array([ -4,  -6, -17,  -1,  42]) -> 42
array([ 27, -18, -12,  -1,  52, -22]) -> -22
array([-22,  27,  -4, -52,   6]) -> 6
array([ -2, -45,  35, -21, -30,  32]) -> 32
array([ 42,  37,  16,  -5,  25, -13]) -> -13
array([ 12,  -2, -32,  49]) -> 49
array([-30,  -9,  -8,  30,  44, -14,  31]) -> 31
array([14, 38,  2,  1, 28, 29, 21]) -> 21
array([ 14,  -7,  18,  -2, -40,   3]) -> 3
array([-19, -29, -11,  29,  40]) -> 40
---
[[44 13  8 23 47 19]
 [44 12  9 23 47 18]] >> 13

[-23 -38   6   0] >> -38

[ 45  24 -49 -22  11 -39  16] >> 24

[-35 -19  -4  37  51] >> -19

[ 11  45  24   1 -20  18] >> 45

[-17  13  14 -15  49  11] >> 13

[ 34  45 -43 -41] >> 45

[ 22  16 -17  53 -11  25] >> 16

[ 24  51  35  31 -51  37  27] >> 51
---
[[ 12  -7 -15  29 -24  -4  41]
 [ 16   3 -27   4 -25 -15   4]
 [-16  27  21  12 -12   0 -43]] out -43

[[  4 -27 -50 -19]
 [-20 -11  32   5]] out -50

[[ -1 -23   0  -2  11  14]
 [ 45   7  27  24  -1   7]] out -23

[ -6 -32 -11 -44 -30  47] out -44

[ 2  0 47  8] out 0

[[-14  22  40  17  12  -5]
 [-11  21  41  17  11  -7]
 [-19  22  36  17  12  -1]] out -19

[  4  -3 -35 -17  -2 -54] out -54

[[-21  -1   6 -32   8   4]
 [  2  -2  13 -33 -46  31]
 [ 42   9  28 -12  11 -49]] out -49

[ -6  17 -24 -38] out -38

[[-36   9  46  36  -8  27 -46]
 [-41   5 -21  -8 -16  24 -25]
 [ 51 -13 -39  20  49 -53 -43]] out -53
---
array([[-21,  18,  20,  -4,   6,  -4,  -5],
       [-27, -48,  19, -29,  -6,  23, -10]]) >> -21, -10

array([[-42,   7,   2,   0,  15],
       [ 12,  10,   3,  -7,   1]]) >> -42, 1

array([-30, -46, -35, -31]) >> -30, -31

array([-41,  24, -19,  -8,  14,  19]) >> -41, 19

array([[-15,   3,   3,  40,  28],
       [  3,  11,  14,  15, -22]]) >> -15, -22

array([[ 29, -35,   4,  14, -45],
       [ 28, -28,  -2,   7, -41]]) >> 29, -41

array([ 11,  41, -12,   4]) >> 11, 4

array([[ 13,  12,   0,  23,  21],
       [-25,  47,  16,  -7,   5]]) >> 13, 5

array([ 39, -25,  22, -38, -28, -29]) >> 39, -29

array([23, 44,  6, 46, -4]) >> 23, -4
---
[-43  32 -50 -32  35   6] >> 32

[[ -7 -28 -13  52]
 [ -7 -50 -13  21]] >> -28

[-36  39 -39  10   8 -27  38] >> 39

[[ -2  -9 -26 -17 -47   9  21]
 [ -7 -20   3   5 -11  -5 -26]
 [ -8 -40  28  -5  18  19  -5]] >> -9

[[  7 -13 -32 -51]
 [  2 -28   1   1]] >> -13

[-14  36  37 -45  -8] >> 36
---
[[  9  -2 -24 -14   9 -14  -8  10  -3 -13  28   6]
 [ -2   1 -10  16 -12  -1  27 -34  31   2   4  -5]
 [-36 -19   9  26  51 -37   6 -14   4  37 -11  40]
 [  9 -18   8  -6  45 -36   7  46  11  33  15 -29]
 [-17   5 -35  -2  -2 -27  24   1   6 -20  13   9]
 [ 17  -1 -43 -23   3 -26   1 -18 -30  -4   9 -11]
 [ -9  -8 -21   3  -4 -25  18  -8 -11  26 -15  10]
 [  7  13  -2  -7 -23 -21  11 -30   9  16 -31   4]] ⇒ 9

[[  6 -11 -15  24  14  -2  21  17]
 [ 14  -2   9  36  16 -16  24  16]
 [-11 -16 -41 -17  -1  24  -3   3]
 [ 14  16  45  24   3 -28   7  -1]
 [-11  -4 -19 -26  -9  17 -15  -8]
 [ 13   8  28  26   8 -22  13   6]] ⇒ 6

[[-41  21  35 -32 -41 -24   3 -23  -7 -22 -20  18 -29   9   5  -8]
 [-39  -2 -21 -10  33 -33  28  37   2  11  26 -18  15 -38  -5 -23]
 [ 27 -16  14  22   5 -40  36  21 -31  26  30  35  30  36 -22   6]
 [  8  -3 -12  -4  25 -34  31  14 -41  -6   9 -31 -24 -27  16 -23]
 [-21  -2   5 -18 -27 -26  -2  -9   7  -9 -29  32 -21  13 -32 -35]
 [ 17  38 -27  12   2  14 -27 -12 -36  33  28  21  -4 -14  27  15]
 [ -8  -5  20  20  41 -30 -21 -12 -40 -20 -32  41 -42  17 -18  40]
 [ -5 -31  36  17  26 -16 -10  27  -3 -43  -2 -28 -21 -29 -23 -11]
 [ 11  10  41  28 -31 -41  25  -4  26 -15 -31 -30  10 -31   0  -4]
 [ 31 -28  39   1  -4 -36 -35 -13  21 -10  -1  30 -25  22  21 -35]] ⇒ -41

[[ -6   6   4  -1   5   1   5   1   5   5  -8   5]
 [-10   0  13 -18  -1   4 -14  -5 -17  26 -18  13]
 [  1  -4   3   1   0  -4  -1  -1  -2  -2  -3  -3]
 [ 24 -12   7  15 -10 -39  16  -8 -15 -14 -17 -22]
 [  7 -18 -16  11   5   2 -16  -9 -29  -3 -10  -9]
 [-17   8  -5 -10   7  28 -11   6  10  10  12  16]] ⇒ -6

[[  3  -7 -16  28  19  -1 -10 -25 -13  -9]
 [ 12  -6 -12  24   8  -6  -8  -6  -4   2]
 [ -8   9  19   7 -25  42  19  -3  -4  11]
 [ 17  -9  -8  16   0 -10  -8   5   0   4]
 [  3  -1 -11  16  10  -1  -8 -14  -6  -5]
 [  5  -5 -19  36  22   1  -9 -28  -9 -11]
 [-14 -12  15 -22 -13 -17 -25 -28  -6 -12]
 [ -3   5   4  -3  -1  28  -1   4  -2   6]
 [ -6  -3   7 -13  -6 -11 -15 -16   2  -3]
 [  2  -4 -13  21  13   1  -6 -20  -8 -10]
 [  9   2  -4  -3 -15 -22   9  19   9   3]
 [-13  -6  19 -15 -22   0 -11 -26 -10  -2]] ⇒ 3

[[ -6 -40  -7  -1 -18  21]
 [-15  12  -4   9  36 -21]
 [ 21 -13 -16 -27  -6 -42]
 [ 23  -5 -36  42 -16   8]
 [ 16 -29  -8  -2  36   6]
 [-13  33  -7  -6  30 -36]] ⇒ -6

[[ 41 -35 -42 -34  27  -6 -23  12 -26  -1 -44 -26   9]
 [ 29 -34  38 -16 -30   8  32  -9 -35 -43 -15 -39  12]
 [ 24  20   4  -7  34  -9  -6  10  33  19 -37  39 -32]
 [ 16  24   2   1 -18  39   4  14 -20  37  26  17  22]
 [-44  -3  31  40  30  22 -24   9  16  19  -1  13  42]
 [-32  -5  20 -17  -3  19 -19  14   1 -14  11   5 -28]
 [-30  39  43 -24  33 -42  -2  -4   2  27 -10   2 -31]
 [ 33 -29 -44  -7 -32 -15  28  30 -41  18  36  12 -20]
 [-27 -29 -20  18  17 -32  19  14 -44 -32   9  -6   2]] ⇒ 41
